How the states are linked:
state | b k o z w m
qs | sr pb hg jt cz jm
nt | nr jg zf sn mb rd
lp | nl mb jg jn lm nr
zp | tt jb fq fz ct fr
rf | cj mc mm rt ds gd
jm | fs tp ng pp jt pq
jg | sn ht tb cg hs fl
fl | lp lb lj mb cg nt
ds | jz qj th zg tn rt
fp | mm dn rm zc gd lh
bs | pb jm lf fs sr hg
tl | jm hg hr tp pb lf
bh | ct tt fr pc cp jb
cf | qh nf jz tz cn tn
hf | zp ft bl jb bh lg
rm | qn hm pj bf zh hh
dm | hh pj pc nh hm pz
rc | qb dj jn cd bl sl
dj | cd zm dr zs qc hj
rl | sb dm ct hh rm cp
hg | tp pq cn gr fs ng
pb | jt fs pq ph bn tp
qg | tg ds mc jz mr cj
ht | cg lp nt nl rh lb
nl | sl jn sn hj dj hs
pj | nh zz rl lh fp fb
nh | dn lh sb zh mm rm
gd | th rz zh qg rt zc
zh | rf bg fp mc rq bf
hj | sf sg lm bl zs rc
qb | qc cd hj hf fq zm
th | pn qg rf tg gj rq
cc | nz gf zp cp rl bh
qn | bg bf nh gd rf fp
cn | bs tl sc jm qs tz
ct | pz pc cc fb pj fz
zc | rq rf bf cj qg bg
nz | dm cp tt pj sb ct
lg | fr fq cd jf jb qc
nf | tz sc zg lf tl hc
tg | tn jz rt hc nf qj
sg | bl qb sl qc lg dj
mr | nf tn qj sc qh jz
jb | fz cc ch nz pc jf
fq | jf ch zs bh cc hf
jq | cn qh tn tl ng nf
zz | lh rm dm qn dn sb
tz | hg lf jq pq jm hr
rh | rc lm mb dj sg nl
sl | zm hj rh sf cd dr
cd | hf zs sg ft ch sf
lf | pq ng qh qs tp cn
pq | gr qs tl sr pp bs
sr | bn jt tp zf lj fs
cj | qj rt rz gj jz th
rt | gj pn rq mr zg qg
ng | qs bs tz pb gr tl
zm | zs sf rc lg hf sg
ph | tb bt sr nt fl cz
ft | jb fr qc cc tt fq
zf | fl tb cz lb ht bt
qh | tl tz hc hg bs sc
tb | lb nt bn nr lp lj
jf | gf bh ft ct nz zp
bn | rd zf pp fl jg ph
fz | rl nz bh dm fb gf
fb | rm sb cp hm lh dm
tt | pc fz jf rl pz cc
jz | hc zg pn jq sc gj
gf | cp ct jb pz dm tt
bg | mc gd dn th cj mm
ch | bh zp lg tt gf ft
cp | pj pz fz zz hh pc
lb | mb nr rd hs nl jg
hm | bf fp zz mm bg nh
rz | qg rq bg ds pn rf
tp | pp gr bs cz ph qs
jt | zf ph gr tb rd pp
lh | zh qn hh bg zc hm
rd | ht fl bt lp sn tb
bf | gd mm lh rz mc dn
gj | cf mr ds nf jq tg
pz | zz fb nz rm nh rl
bl | fq qc zm ch fr cd
cg | lm nl nr sl rc mb
zg | jq cf tg qh hr mr
rq | ds cj gd qj tg mc
qc | ch hf sf zp jf zs
qj | zg gj qg cf hc pn
hh | fp nh fb dn bf zz
mb | jn hs ht dr sl sn
tn | sc hc gj hr tz zg
cz | lj bn fs rd nt jt
fs | ph pp qs bt zf gr
pp | bt cz pb lj tb sr
mc | rt th zc pn qj rz
pn | mr tg cj tn cf ds
dn | zc zh hm rf rz qn
dr | sg rc nl qb sf lm
nr | hs sn fl rh jn ht
lm | dj sl hs zm qb jn
lj | jg rd ph ht nr zf
sc | lf hr cf ng hg jq
fr | cc jf hf gf fz ch
gr | cz sr jm bn bt pb
pc | fb rl gf sb zz nz
sf | lg bl dj fq ft qb
hr | ng cn nf bs pq qh
hs | dr rh lp rc hj cg
zs | ft lg qb fr zp bl
mm | rz zc qn rq th zh
bt | nt lj jt jg lb bn
sb | hm hh pz fp qn pj
hc | hr jq mr cn lf cf
sn | rh cg lb lm dr lp
jn | hj dr cg sg zm rh

The rows follow the links: the fewer symbols apart two states are, the more alike their rows tend to be.

Each row is also shifted at random along 11 hidden directions that mean nothing.

Some states, each with a row of numbers:
dj	[ -66  -10  -15    7  -49   19  -21  -46  103  -38  -44   58   18    5  -66   40   25  -59  -22  -19    8   -1   46  -22   57   18   25    1   -7   20   -4   38   17   32  -36   24  -20   -6   18    8  -17    8   -5   12   23   11    1    7  -13   24  -13  -45  -43  -58  -12   -5  -50   25  -25  -17    1   24  -45  -25   -2  -32]
ch	[ -54  -18   27  -10   22  -29  -24  -18   46   28    4   -4    4  -18  -62   16   -4  -30  -31  -18   37  -14   35  -26   -1    2   30   26  -17   11   -7   45  -16   42    3   49   11  -33    6   -7   14   52   41   13   33    8    5   22   -4   39  -31   -5  -48  -23   29  -48  -36   18   23  -27    7    0   -8  -14   -4  -46]
rf	[   6   -1   -9  -13   18    9  -33   67  -27   24   47    4  -40  -36   44   14   18   53   -9    6   -5  -30    8    5  -17   -4  -11   -9  -27    2  -29  -32    1  -10   14  -45   16    8   34   11  -27  -10   20  -20  -74  -33  -15  -12  -15    7  -17    3   20   18    7    9   44  -15  -46  -14   -9   -1  -59   12    5   52]
lb	[  10   18  -19   -1  -61   22  -41   28   35   -4  -21   14    0   41   53  -23   -4    6   57   -3    0  -47  -10   47  -29   18   -5   -3  -60   -3   10   -6   49  -60  -31  -61   10   27   62  -39  -49  -35   53  -42  -58    4   20   -3   34   28  -25   17  -32   -7  -11   34    7  -11  -38    1    3   42  -71   23   24   52]
lf	[ 153  -22   20   20   55  -18   47   -7  -78  -17   44  -29  -20  -19  -60  -20  -10   92  -80   35   41   41   -9   13  -33    6  -21   26    5   22  -18  108   -7    3   25   45   -6  -15  -66   38    5   50    1  -15   97   26   53   -3  -61  -36  -66   28  -95   -4   -4    2   12   30   34   29  -21  -48   24  -29   -7  -38]
jq	[ 102   37  -18    3  -30  -17   30   -7   -8   -7   14  -20   63   40   69  -22   -8  -78   75   18  -32  -11  -20   18   13  -11  -35   -7   24  -29   12  -92   13  -25   17  -50   28   49   54  -55   -7  -57   21  -13  -89    5   28  -16  -25   24   65  -10   53   25   18   43   52   11  -15   -2    8   14   11   30   -8   22]
lh	[  85   -4   -8   33   49   17   31  -28  -39  -25   39   15  -26  -18   21   34   21  -38  -17   -2  -12   17    2   -2   58  -31   -4  -23   61    7   10  -23  -18   19   53   33  -18   37   37   36   69  -13  -85   28    4    1  -48   29  -58  -48   -2   -9    9   22   -3   47  -10  -22   36    0  -20  -25   -4  -23   -6    0]
rm	[   4  -21    3    8   15  -41   10   11  -26   35   18  -10   26   36   19  -61    1  -21   13   -7  -53    9   28   34  -22  -20    4    0  -52  -18   12  -30  -34   16   29   28   -4    8  -18  -24    9    7   33   11   14   26   19   10   -3    0   19   11  -19  -19   30   13  -10  -11  -13  -44    4  -65   18    9    4   -5]
lj	[  42  -17    7   14   -8   21    0  -19    5  -15  -37   37  -14   40  -76   48   13  -22   -2    1  -20   -1   30   10   26   31  -13  -20  -46    1    2   26   31   10  -32   46  -37  -17  -20   33  -19   48   -4   24   22   14    4    3  -18  -16  -54    0  -13  -48  -31   20  -10   -8   -4   40    6    8  -47  -16    9  -96]
rt	[ -77    9  -21   11  -16   50    3   20   17   -8  -31   56   11   -9    4   28   24  -20   20    5  -50   18    7  -11   91    5  -13  -45   24   -3    7  -42  -11   26  -26  -15  -31  -13   13   52  -21  -35  -38   15  -46   -7  -35  -30   10  -31   24  -25   70    1   -3   24    2   -2  -38   11   18  -20  -40  -27  -17    3]
fz	[ -16  -12  -22   -4  -47   23   11   -6   42   -5   -4    4   44   34   -7  -56  -20   16   19  -11  -34    5   35   46  -10  -22   17    9  -61  -19    3   60   -9  -27   16   11    1   15    2  -17  -39  -23   27  -16   33   22   34    6  -12   17  -26   15  -78  -38  -14   50  -21   14  -39    4  -10  -29  -28   18   25    8]
qb	[  -5  -26   11   -8    2   27  -64   67  -11   12   13   19  -69  -41   -4    0   23  118  -48   -9   74  -32   -8  -22  -70   22   20   26   -7   43  -24  120   17  -15   -6   -8  -24  -18  -41   32  -35    6   -7  -19   83  -18  -33   15   17   18  -32   15  -89  -26  -60   15  -21    3  -13  -26  -27   16   -5   -3   36   77]
nr	[  54   11   23   -4   54   15  -27   19    6  -20   15  -20  -10    3   82  -15  -11   -6   -2   -7   46  -24   -6   56   -2  -13   14  -16  -34   -8    9  -17   34  -20    0  -23   55   61  135   -4   42   -1    8  -31  -97  -10    9   31    5   32  -61   15  -26   82   45  -42   12  -40   19  -37    2   26 -116   23    7   59]
cj	[  91    6   60   11    1    8  -44   22  -65   84    7   12   -9   32   -1   13   31 -103  117   21   -7  -33   19  -18  -38  -15  -57  -30   -4   -2   48   25   -2   17   30   37  -50    3  -36   16    7   -4  -20   42   64    5  -60   10  -13   48   42   -1   23   14  -76   98   28  -49   87  -31    1   34   29   39   30  -23]
fp	[ -21   25  -16   17  -46   44  -17  -41   20   19   -2   23  -27   -7    0   41    6  -77   79    3   14  -24  -17  -21   39  -20  -20  -10   54    8   32   47   -7  -20   18    6  -34    0   36   13   17  -44  -39    7   66    4  -60    4    5   -7   -8   -4  -34   -2  -41  101  -16  -18   71   32   -8   36   10  -10    5   11]
sb	[ -69    2  -10   -7  -19  -31   31  -42   23   18   -1  -25   29   -1  -11  -38  -18  -26    6  -10  -31   28   -4  -15   22  -17   20   16   12  -18    3  -18  -44   20   17   13   15  -23  -21  -32   24  -12   23    3   40   10   17   -5   13  -14   32   -7   -3  -11   48  -16  -21   11   12   -4   15  -45   65   -8  -18   -1]
jb	[ -70  -16    6    6   57   -5  -16   67   -6   25   13   -1    6   -7   64  -49  -18   52  -17  -23   -1  -16    0   43   -8   -6   38   -2  -31    0   13  -28  -21    3    5   -8   17    3   51    2    8    4   33   -8  -70    9   -7   23   43   -2  -16   39    2   28   54  -49  -34   -7  -37  -41   13  -44  -43  -11    6   45]
zf	[ -77  -32    8    6   53  -42    2  -26  -34   11  -69  -13    0   74  -33   -1   14  -79   -3   -8  -23   19    3   13   30   37    5  -17  -11  -42    7    6  -21   37  -59   98  -31  -35  -28   39   31   73   -9   47   86   26   -4   -2   84  -41  -17    2  -57  -56   28  -17  -25   -6   56    2   32  -78   29  -18  -29  -97]
qn	[ -21   -4  -15   10   14   36   33  -24   -3  -25    7   -6   -3  -24   19  -34   -2   26  -24    2   -5   49  -12   11   53  -31   14  -12   35   -7    2   55  -36    6   23   21    0   14   15   43   39  -35  -59  -10   66    3   -9    1   -5  -44  -20   -2  -56   24   12   26  -21   -6   25    2   -9  -58   -1  -17  -11   50]
mr	[ -19   19  -16   -5  -11  -48   22  -38   10  -17   40  -39   19  -51  -21  -36  -25   52  -58   30   35   28   -5    8  -61  -26   -8   41    2   24  -15   28  -18  -27   12  -36   42    0  -31  -38  -17   10   45  -55    6   18   80  -33  -27   10  -11   -2  -36   23   25  -61   15   38    6    5  -21   14   32   -7  -32    3]
sr	[ -22    5    0  -17  -18   10  -32   20   27    5  -20   24  -21   11  -21   58   -1  -30   11    6    1  -62   29    0   -5   30  -20   -1  -60   -3  -13  -29   43   -3  -46   -5    3   -6   46    4  -44   32   40   14  -76  -19    5  -18    9   34  -39    6   19  -19   -9  -12   34  -10  -46   13    7   52  -73   15    1  -40]
fr	[  92   -4   -9   11  -12  -24    2   41    0    2   37   12   20    4   63  -36   12    6    2  -21   -8  -24  -10  -15   -9    6   18   23   22   15   -7  -61    3   14   38  -34    5   29   19  -51    0  -51   19    3  -42   -1   -7   26  -29   20   78   -4   22  -16   19   22   -9   18  -67  -68   -2  -18   37    2   19   91]
nt	[  33   -8  -15   16  -30  -61  -26  -48   -9    0   -4   -3  -47   18  -50   16   17  -30  -20    8   51  -26  -15  -21  -64   35  -12   49    7   32  -10   62   16  -16  -23   27  -29  -21  -48  -32  -10   40   34   -7  123   28   24   -2   15   -2  -13   -2 -118  -81  -20   25  -16   25   46   -2  -17   17   71  -21   -8  -26]
tn	[ -20    6  -31   -9  -34   62    2  -12   44  -41  -17   41    1  -17  -40   61   21  -21  -13   17   -2   -4   30  -16   69    5  -22  -16   10   -6  -30   50   13    8  -26    9  -12    5   34   60  -41  -16  -38    5    3  -21   -6  -33  -31    8  -37  -32  -35  -26  -37   50   32   21  -34   33  -12   14  -72   -4  -12  -17]
rh	[ -41  -10   20  -16  -39    2  -34   -1   49   18  -62   16   30   52  -14  -19   21  -73   47  -18  -11   -6   20  -13   25   29   13  -10  -35  -23    4   22   13   35  -41   26  -10  -16    0   -7  -13   -4   25   13   47    3    0    4   46   42   24  -29  -35  -40    4   12  -16   -5   -1  -44   31  -12  -11   17    9    6]
gr	[ -40   -3   -5  -20  -27   32   22   26  -16   -7  -49   -8   17   37   -5  -24  -22   56   19   11  -42   15  -10   19  -11   18  -12  -16  -38  -32   -4    2   14  -27  -42   -8   -8  -15  -54   16  -47   -2   -3    3    1  -12   17  -32   43  -17    2   21   37   -8  -29    1   25   -7  -41   46   13  -12    8   26    8  -14]
jz	[  64  -16   18    0    9   24  -17   33  -40    0   25   21  -26  -31  -10  -12   33   36  -37   28   32   -2   28  -13  -44  -11  -28    9   -5   26  -15   97    0   18   13   29  -26   17  -46   55  -23   -3  -43   11   91   -9   -4  -15  -39   28   -1   -7  -73   -5  -68   43   30   -3   -6  -51  -35   -5    2   15   10   51]
tt	[ -56   12  -30   13  -21  -10   26  -28   44  -21   -4    7   39    1   42  -32  -15  -37    6  -21  -17    6  -11    1   32  -21   29   13   40    1   16  -49  -23    3   14  -12   10   22   34  -38   24  -45  -11    3  -21   15   -1   11   10   -6   54   -8   14    2   32   -7  -39   17  -22  -28    2  -16   39  -13  -12   46]
mm	[  -1    5   30  -10    7   70   14   10    1   -1   11   11   14  -26  -14    5  -14   47   14    7  -42   31   41   30   10  -49   -7  -49  -54   -8   19   -4    1   -8   31  -12   11   20   -6   35    2   -7  -43    3  -67  -22  -13    5  -54    6  -34    7   98   77  -36  -14   17  -50   -7   30  -10   32  -80   31   24  -25]
zg	[ -78   13   -7   -9   12  -21   -3  -20   40  -14   -9    5   43   -3   18    3    3  -86   -9   10  -10   -8   41   14   17  -22  -10   -8  -17  -15    2  -51   -9   21  -21    7   27   29   61   -2    0    7    4    8  -70    0   29  -24    2   39   15  -26   11   21   30  -47   23    4  -14  -47    1   10  -44   14  -37  -14]
ng	[  49  -22  -15   23   61  -22   -3   65  -94   -4   23   14  -63   -9   16   19   21   66  -63   18   22  -23  -22   -1  -31   38  -23   14   23   24  -24    1    3   -1  -19   18  -35   -8  -27   45  -20   37  -14   16   15    2  -14  -13   16  -47  -10   30  -32  -33  -11   11   20   14  -29   -3  -13  -40   23  -33  -13    8]
cn	[  22    8    8    7   -3   15  -24   39    9   15   10   31  -18  -17   -7   27   -2    0    4   20   30  -52   13    2   -2   24  -26   11  -29   26   -2   16   28    3  -23  -13   -3   -8   51   17  -44   11   47   -6  -51    4   11  -20   -8   29  -40   18  -18    3    5    2   25    8  -33   -6    3   30  -64  -14   -6    6]
cz	[  -3   27   38  -15  -21   31    3  -26   68   -2  -14  -11   18  -17  -24   -2  -45   -9   17   12   38  -12    9   17   21    0    1    6  -54    5   19   26   34    0  -20  -18   52   -5   80  -13    1    6   60  -29  -62   -1   48   -6   -9   45  -71   15    4   69   43  -66    7  -14    9   14   21   58  -85    4   -5   -4]

From each start, follow one symbol. Which state do you reach?
Answer with the state's name.
start [  21   29    6   -8  -39   -8   -9  -32   -9   16  -22  -12  -18   17   -8   49   -8  -75   67   14   23  -41  -33  -38  -24   17  -35   12   42   -1   16  -21   28  -23  -18   -6  -12   -7  -11  -27    2   -3   -8   21   19  -13  -25  -12   22   19   34    1   38    0  -41   28   29  -12   52   35    3   77   68   22   -2  -28]
w zf
start [  19   -3  -44   19  -14  -33    3  -34    8  -33  -14   10   20   48    0   27   20  -48   13  -22  -26    8   -8   10    9    9   10  -11   37   -9   -1  -55    4  -30    2   -9  -22   18  -11  -38    2    2  -17    3  -20   22   -9   22   -1  -25   34  -21   14  -59  -16   34  -26   27    5   29   -6    5   27   -8    4  -57]
b zs
start [  -4  -30  -25   12    4   -1   37  -20    7  -18  -30    7   42   54   -4  -34   15  -43    1  -26  -42   38    4    3   71    7   27   -8   31  -35   -5   27  -34   33    4   63  -29   -2  -15   18   18  -19  -32   29   90   25   -8   17   15  -35   29  -15  -71  -68   14   60  -44   30   -5  -12   12 -100   40  -19   -3   -6]
k bh
start [  66    7    6   -2   45   -4   -6   -4  -17   13   31  -47   -8   -1   23   22  -17    0   26  -17   46   -7  -39    5    8  -10   19   -2   51  -14    0   16   -5  -31   40   -9   29    5   55  -15   45    3    5  -20  -20   -5  -28   43   -5   -2  -38   17  -20   29   21   19   -8    7   74   44    2   11  -11    2   15  -15]
z jb
start [ 136   30    0   14  -39   -1   17  -18   44  -24   15    6   40   29   56  -27  -18  -63   46    4    1  -30   -4   31   26    6  -13    9  -27    1   17  -60   48  -13    8  -49   42   53  116  -61    6  -48   57  -28 -103   14   53    7  -44   39    0    0    3   37   52    7   22   -3  -36  -31   13   32  -61    8    2   54]
m ph
start [-114    3  -54   11   29  -14  -21   39  -46    3   -6   18  -34   -6   23   51   23   15   -8   11  -25  -11  -21    7    5   15  -19  -23   35   -3  -11  -66  -18  -29  -34  -25  -33  -19   -9   31  -31   18  -19    2  -56   -3  -36  -34   55  -55    7    6   47  -28  -10   10   16   12  -15   45   -2  -10    0  -26  -27  -42]
z nf
start [ -63    7   30   11   46   -4   -1  -16    2   25    4  -12    4  -21   15   -4  -26  -29   13  -16   26   -2  -10    2   -6  -31   24    0   33   14   44   -9  -26    7   23   20    6   -1   24   -4   58   11  -21   18   -7   11  -36   34   23    5    5   23   38   56   16  -45  -46  -22   64  -12    5   21   26   -8   -1   -9]
m bh
start [ -66   -7   38  -19   29   36   -5    0   16  -26  -45   18  -15  -20  -41   58    1   31  -39  -14  -11   25   20  -18   18    8   18  -41  -18    2   -1  -51   27   27  -33    4    1  -12  -32   39   20   44  -58   31  -71  -39  -31    8    2   -8   -7  -16  139   47  -23 -102   -5  -44   -9   21    9   55  -41   13    7  -57]
o jg
start [  63   18  -15   17    2    6  -18   21   13  -26   38   26  -27  -28   41   21   -7    1  -27   19   52  -68    6   26  -18    8  -20   28  -17   38   -6   -8   43  -24  -10  -33   21   42  110   -7  -24   -4   33  -20  -89    2   28  -10  -29   31  -46   21  -43   22   13   -6   29    6  -48  -27  -19   47  -78  -10  -10   51]
b gr
start [  49  -21   18  -10   80  -22   32   -3  -97   16    2  -75   10   36  -14  -35   -9   13   -4   26    6   51  -19   35  -16  -10  -20  -16    7  -55   -8   84  -39  -11    8   69    5  -12  -45   50   27   48  -19   -1  103   16   19   -7   23  -32  -50   25  -88    7    2   28   31    6   96   44    1  -82   28   18  -13  -68]
b tz
start [  95    2   26   -3   33   17    5   19  -43   13   59  -24  -24  -49    2   -8    4   63  -22   21   23   23   -5   -3   -8  -24  -15   -6    3    8  -13   46  -10    5   48  -11   21    4    1   27   18   -7   -5  -27    9  -14    3    1  -57   -3  -37    3  -15   53    5   11   33  -14   25    2  -14  -12  -28    1    4   34]
k th
start [ -45  -15  -18   -2   19  -50   20  -12  -19    0    5   -6   11   -8  -21  -13   27  -15  -48    9  -36   41   13  -23   26    5   -2   -1   17  -12  -27  -31  -42   49   -4   24   -5  -22  -48   12    6   13    1   11   35    4   19  -26    0  -29   40  -35   -6  -38   41  -18    9   26  -16  -30    8  -74   46  -23  -38  -15]
k qg
start [ -51  -17   17  -11   30   -5    6    9   43  -35  -17    2    7  -35   -6  -32    5   62  -93  -18   21   42   -1  -14   43   21   49    5   -7   10  -27    1   -3   55  -25   -2   32  -17   10   17   23   10   12  -16  -15  -11   32    4   10   -9  -10  -24   -7   20   71 -110  -31   13  -42  -50   19  -44  -30  -30  -19   50]
z sg
start [  70  -28   14   17   35   21   24   16   -4  -10   -2   32   35   33   -7   10   15  -26   -2  -27  -51   13   41   12   51   -6   17  -33  -12  -13    8  -38   -3   40   27   42  -20   22    7   22   21    5  -38   48  -39    6  -26   38  -49   -4   17   -6   47  -12   -6   18  -22   -9  -34  -17    5  -36  -34    0   25  -40]
z fz
start [ -10   -5   40   -2   -1   10  -47   14   35   19  -28   27   -8    3   -1    6   25  -50   15  -16   35  -25   12  -30   16   22   15   -3   -6   15   12   21   20   46  -22   17   -9   -7   27    7   15    1    5   18   20   -8  -27   20   22   45   15  -20  -12    5    3  -17  -24  -19   14  -66   18   22  -20    1   11   35]
o hs
